Below is a small trained network, with its code and all its weights. Each question gives an input and a class and asks what happens when units are switched off, that is, made to give their printed mean instead of their output.

import numpy as np


def w(rows, s, z=0):
    codes = np.array(rows[::2]) - 128.0
    scale = np.full(codes.shape[1], s)
    scale[-1] = z or s
    return codes * scale


def norm(h):
    return h / np.sqrt((h * h).mean(-1, keepdims=True) + 1e-5)


def f(y):
    return np.maximum(y, 0)


def log_softmax(a):
    a = a - a.max(-1, keepdims=True)
    return a - np.log(np.exp(a).sum(-1, keepdims=True))


def net(x, mask):
    res = np.array(x, float).reshape(1, 5) / 4 @ E
    u = 0
    for l in range(3):
        y = f(norm(res) @ A[l][:, :-1].T + A[l][:, -1])
        res = res + np.where(mask[u : u + 8], y, B[l][:, -1]) @ B[l][:, :-1]
        u += 8
    return log_softmax(norm(res)[-1] @ U[:, :-1].T + U[:, -1])


A, B = {}, {}
E = w([
[168,168,52,156,1],'x0',
[85,105,225,196,62],'x1',
[127,130,128,126,128],'x2',
[94,233,99,161,187],'x3',
[126,127,127,125,129],'x4',
],0.0046)
A[0] = w([
[104,37,125,124,242,123],'L0N0',
[6,207,37,196,169,80],'L0N1',
[8,159,252,160,38,170],'L0N2',
[164,108,63,93,225,112],'L0N3',
[199,186,38,51,173,101],'L0N4',
[231,58,212,71,50,165],'L0N5',
[22,253,133,120,147,2],'L0N6',
[169,80,35,156,34,203],'L0N7',
],0.0047,0.0035)
B[0] = w([
[74,204,183,74,82,221],'L0N0',
[255,118,173,115,238,209],'L0N1',
[95,114,46,139,186,251],'L0N2',
[53,79,89,156,163,210],'L0N3',
[61,90,117,142,123,223],'L0N4',
[159,184,105,142,247,241],'L0N5',
[222,134,168,188,158,168],'L0N6',
[86,149,182,46,172,252],'L0N7',
],0.0058,0.004)
A[1] = w([
[145,3,138,68,140,156],'L1N0',
[33,180,129,47,100,59],'L1N1',
[54,152,87,81,171,197],'L1N2',
[101,99,54,64,118,124],'L1N3',
[99,94,137,242,114,3],'L1N4',
[185,82,153,200,180,189],'L1N5',
[184,187,77,148,55,157],'L1N6',
[110,105,97,148,219,209],'L1N7',
],0.007,0.0015)
B[1] = w([
[209,229,79,161,245,176],'L1N0',
[137,172,190,208,74,182],'L1N1',
[132,88,185,180,9,243],'L1N2',
[90,130,78,186,132,175],'L1N3',
[87,7,6,209,255,146],'L1N4',
[146,193,63,99,86,180],'L1N5',
[32,136,253,62,214,152],'L1N6',
[182,158,96,201,45,254],'L1N7',
],0.0049,0.0071)
A[2] = w([
[27,161,127,150,206,181],'L2N0',
[68,44,34,228,108,118],'L2N1',
[182,33,80,130,76,31],'L2N2',
[254,216,218,183,72,251],'L2N3',
[110,193,65,70,50,153],'L2N4',
[62,137,236,55,159,171],'L2N5',
[145,27,150,198,111,105],'L2N6',
[138,155,36,98,76,212],'L2N7',
],0.0049,0.0017)
B[2] = w([
[109,72,117,32,154,200],'L2N0',
[61,90,8,168,129,195],'L2N1',
[74,157,63,110,166,131],'L2N2',
[154,207,129,137,11,253],'L2N3',
[39,109,214,105,253,153],'L2N4',
[3,169,133,53,45,161],'L2N5',
[140,169,55,166,83,150],'L2N6',
[97,95,171,162,92,166],'L2N7',
],0.0063,0.006)
U = w([
[56,85,62,151,178,201],'0',
[37,148,217,33,109,177],'1',
[249,188,132,119,179,179],'2',
[127,150,120,150,71,215],'3',
[129,150,115,157,59,163],'4',
[191,70,156,113,80,40],'5',
[205,31,179,101,105,10],'6',
[167,46,181,80,121,3],'7',
],0.011,0.0049)

Each question gives the input, the list of numbers given to net, and the class t.
The units are the neurons (one row each of A and B). Each row of codes is followed by its name. A weight is (code - 128) times the scale printed after its matrix; where a second scale follows, it is the last column's (A, B and U).
mask holds one flag per neuron, layer by layer. A switched-off neuron (its flag False) gives its mean, the last column of its row in B, instead of its output. The means were averaged over made-up inputs and are rounded, as every weight is.
A unit's drop is (log p(t) with every unit on - log p(t) with that unit switched off) / (log p(t) with every unit on - log p(t) with every unit switched off).
The circuit of an input: a set's keep is (log p(t) with only the set's units on - log p(t) with every unit switched off) / (log p(t) with every unit on - log p(t) with every unit switched off). Starting from the 12 units with the biggest drops (on a tie, the unit counted first), units are removed one at a time, each time the one whose removal leaves the highest keep (on an exact tie, the one counted first), for as long as the keep stays at least 0.8.
circuit, biggest first: the units of the circuit, biggest drop first
most important unit: the unit with the biggest drop
k most important neurons: the k neurons with the biggest drops, biggest first
k most important neurons of layer l: the k neurons of layer l with the biggest drops, biggest first
input [7,4,1,-7,-4], class 1: circuit, biggest first -> (L1N6; L1N7; L1N2; L0N5)
input [7,7,-5,4,4], class 0: 2 most important neurons of layer 2 -> (L2N3; L2N1)
input [1,-7,5,-5,-1], class 0: 2 most important neurons -> (L0N3; L2N3)
input [-7,-2,3,6,-4], class 1: 2 most important neurons -> (L0N0; L1N0)
input [8,-3,0,8,-2], class 1: 3 most important neurons -> (L1N6; L0N5; L1N7)
input [-5,4,6,-8,3], class 2: circuit, biggest first -> (L1N0; L1N2)
input [7,-6,5,-8,-7], class 2: 3 most important neurons -> (L1N0; L0N0; L0N5)
input [-4,6,-1,0,-2], class 0: circuit, biggest first -> (L2N3; L0N2)
input [-3,6,-6,7,3], class 2: 2 most important neurons -> (L0N1; L0N6)
input [-6,0,6,8,-8], class 2: circuit, biggest first -> (L0N1; L0N6)
input [-5,-2,0,8,-4], class 2: 2 most important neurons -> (L0N1; L0N7)
input [-7,-6,-6,-8,7], class 2: circuit, biggest first -> (L1N0)
input [4,6,-2,-4,6], class 0: 2 most important neurons of layer 2 -> (L2N1; L2N2)
input [8,2,3,1,1], class 1: circuit, biggest first -> (L1N6; L1N7)
input [4,6,4,-2,2], class 0: most important unit -> L0N0
input [8,1,-4,-4,-8], class 1: circuit, biggest first -> (L1N6; L1N7)
input [8,-7,2,-3,3], class 1: circuit, biggest first -> (L1N6; L2N4)
input [0,-8,-4,-7,1], class 0: circuit, biggest first -> (L0N3; L2N3)
input [-3,-1,-2,5,-4], class 2: 3 most important neurons -> (L0N1; L0N6; L1N2)
input [-8,8,0,-1,-5], class 0: circuit, biggest first -> (L0N2; L0N7; L1N4)
input [7,-7,-5,-1,6], class 0: circuit, biggest first -> (L0N4; L2N3; L2N4)
input [1,6,-5,-2,-4], class 0: most important unit -> L1N4
input [6,6,6,-4,2], class 0: 3 most important neurons of layer 1 -> (L1N4; L1N7; L1N2)
input [-7,6,4,-8,-7], class 2: 2 most important neurons -> (L1N0; L0N7)
input [-4,-7,7,-8,5], class 2: 4 most important neurons -> (L1N0; L0N2; L2N1; L1N4)
input [8,6,4,-3,0], class 1: 2 most important neurons -> (L1N6; L0N7)
input [-5,5,-3,6,-6], class 2: most important neuron of layer 1 -> (L1N2)
input [4,3,1,7,2], class 2: 3 most important neurons -> (L0N1; L1N2; L0N6)
